Here is a tiny trained network, its code and every weight. The questions are about switching its units off for an input and a class, where a switched-off unit gives its printed mean instead of its output.

import numpy as np


def w(rows, s, z=0):
    codes = np.array(rows[::2]) - 128.0
    scale = np.full(codes.shape[1], s)
    scale[-1] = z or s
    return codes * scale


def f(y):
    return np.maximum(y, 0)


def log_softmax(a):
    a = a - a.max(-1, keepdims=True)
    return a - np.log(np.exp(a).sum(-1, keepdims=True))


def net(x, mask):
    res = np.array(x, float).reshape(1, 4) / 4 @ E
    y = f(res @ A[0][:, :-1].T + A[0][:, -1])
    res = res + np.where(mask, y, B[0][:, -1]) @ B[0][:, :-1]
    return log_softmax(res[-1] @ U[:, :-1].T + U[:, -1])


A, B = {}, {}
E = w([
[150,102,35,89,181,222,183,64],'x0',
[171,109,86,70,23,174,111,179],'x1',
[152,207,179,133,46,132,189,37],'x2',
[196,21,176,116,105,67,245,134],'x3',
],0.011)
A[0] = w([
[123,187,154,132,84,135,156,82,2],'n0',
[130,87,106,123,169,141,122,144,2],'n1',
[124,116,99,122,151,194,160,74,46],'n2',
[152,59,147,120,118,100,185,128,168],'n3',
[118,143,183,138,107,68,91,151,69],'n4',
[142,109,92,109,6,189,127,166,77],'n5',
[127,113,157,139,171,105,159,113,140],'n6',
[128,157,129,142,168,112,138,104,71],'n7',
[119,188,96,144,131,150,89,130,163],'n8',
[132,103,107,122,129,133,119,177,43],'n9',
[134,159,133,128,83,121,139,85,4],'n10',
[116,155,153,141,213,97,139,99,101],'n11',
[113,161,155,133,93,84,106,154,28],'n12',
[143,149,133,134,113,112,121,109,84],'n13',
[107,161,121,132,129,146,106,112,122],'n14',
[120,114,114,134,174,123,89,158,17],'n15',
[113,149,165,144,196,106,139,70,67],'n16',
[119,103,132,119,118,130,165,115,110],'n17',
[138,171,122,146,132,153,105,114,166],'n18',
[118,183,132,110,149,169,63,99,136],'n19',
[135,154,126,122,111,162,159,73,70],'n20',
[140,88,143,138,116,123,171,113,94],'n21',
[133,121,74,112,162,162,159,89,49],'n22',
],0.019,0.003)
B[0] = w([
[44,70,129,114,180,155,79,191,207],'n0',
[90,84,151,146,160,159,80,175,176],'n1',
[252,145,169,172,164,156,167,142,209],'n2',
[34,174,116,123,118,58,211,135,239],'n3',
[234,146,173,171,171,193,177,157,213],'n4',
[175,137,76,89,64,133,23,24,249],'n5',
[116,136,97,101,92,115,103,95,182],'n6',
[142,130,95,118,111,116,81,97,168],'n7',
[97,151,118,120,105,54,199,115,208],'n8',
[77,84,130,118,154,156,83,138,174],'n9',
[75,66,127,136,159,148,96,162,182],'n10',
[143,120,96,88,77,150,48,85,204],'n11',
[217,149,158,164,154,184,163,124,192],'n12',
[131,107,133,133,158,101,100,159,155],'n13',
[101,151,118,116,117,94,166,143,178],'n14',
[54,72,133,123,168,140,93,174,179],'n15',
[169,124,93,103,74,144,65,65,204],'n16',
[119,137,136,121,113,83,170,145,168],'n17',
[95,133,119,124,134,72,167,136,181],'n18',
[72,148,126,120,96,66,215,115,220],'n19',
[93,85,149,145,170,172,80,182,193],'n20',
[92,151,111,128,127,67,184,128,191],'n21',
[214,165,190,170,143,187,160,153,204],'n22',
],0.02)
U = w([
[76,205,121,98,105,40,242,106,38],'0',
[189,145,82,53,49,153,31,5,154],'1',
[254,181,208,201,198,195,183,140,53],'2',
[42,5,151,115,236,164,63,207,254],'3',
],0.0088,0.0018)

Each question gives the input, the list of numbers given to net, and the class t.
The units are the neurons (one row each of A and B). Each row of codes is followed by its name. A weight is (code - 128) times the scale printed after its matrix; where a second scale follows, it is the last column's (A, B and U).
mask holds one flag per neuron, in row order. A switched-off neuron (its flag False) gives its mean, the last column of its row in B, instead of its output. The means were averaged over made-up inputs and are rounded, as every weight is.
A unit's drop is (log p(t) with every unit on - log p(t) with that unit switched off) / (log p(t) with every unit on - log p(t) with every unit switched off).
The circuit of an input: a set's keep is (log p(t) with only the set's units on - log p(t) with every unit switched off) / (log p(t) with every unit on - log p(t) with every unit switched off). Starting from the 12 units with the biggest drops (on a tie, the unit counted first), units are removed one at a time, each time the one whose removal leaves the highest keep (on an exact tie, the one counted first), for as long as the keep stays at least 0.8.
units of the circuit, in order: the units of the circuit, biggest drop first
top k neurons: the k neurons with the biggest drops, biggest first
drop of u: that unit's drop, to one decimal
input [6,2,-6,-3], class 2: units of the circuit, in order -> [n22]
input [8,5,-4,-6], class 2: top 2 neurons -> [n22; n2]
input [-3,7,-7,2], class 1: top 3 neurons -> [n5; n0; n20]
input [5,-5,4,-3], class 1: top 4 neurons -> [n16; n11; n4; n7]
input [1,0,-2,-1], class 3: top 3 neurons -> [n5; n3; n4]
input [6,1,8,3], class 3: top 3 neurons -> [n0; n20; n10]
input [-3,5,6,-8], class 0: top 2 neurons -> [n19; n8]
input [-7,5,-7,-2], class 2: top 3 neurons -> [n4; n12; n0]
input [1,4,0,3], class 1: top 2 neurons -> [n5; n19]
input [6,4,-3,-6], class 0: top 3 neurons -> [n19; n8; n4]
input [-4,-2,3,0], class 2: top 2 neurons -> [n5; n4]
input [-6,-3,-6,-5], class 2: top 2 neurons -> [n4; n12]
input [7,2,5,-8], class 0: drop of n15 -> 0.0
input [1,-8,8,2], class 1: drop of n15 -> 0.2
input [-1,3,8,-5], class 3: drop of n0 -> 0.7
input [-2,3,-4,3], class 3: units of the circuit, in order -> [n9]
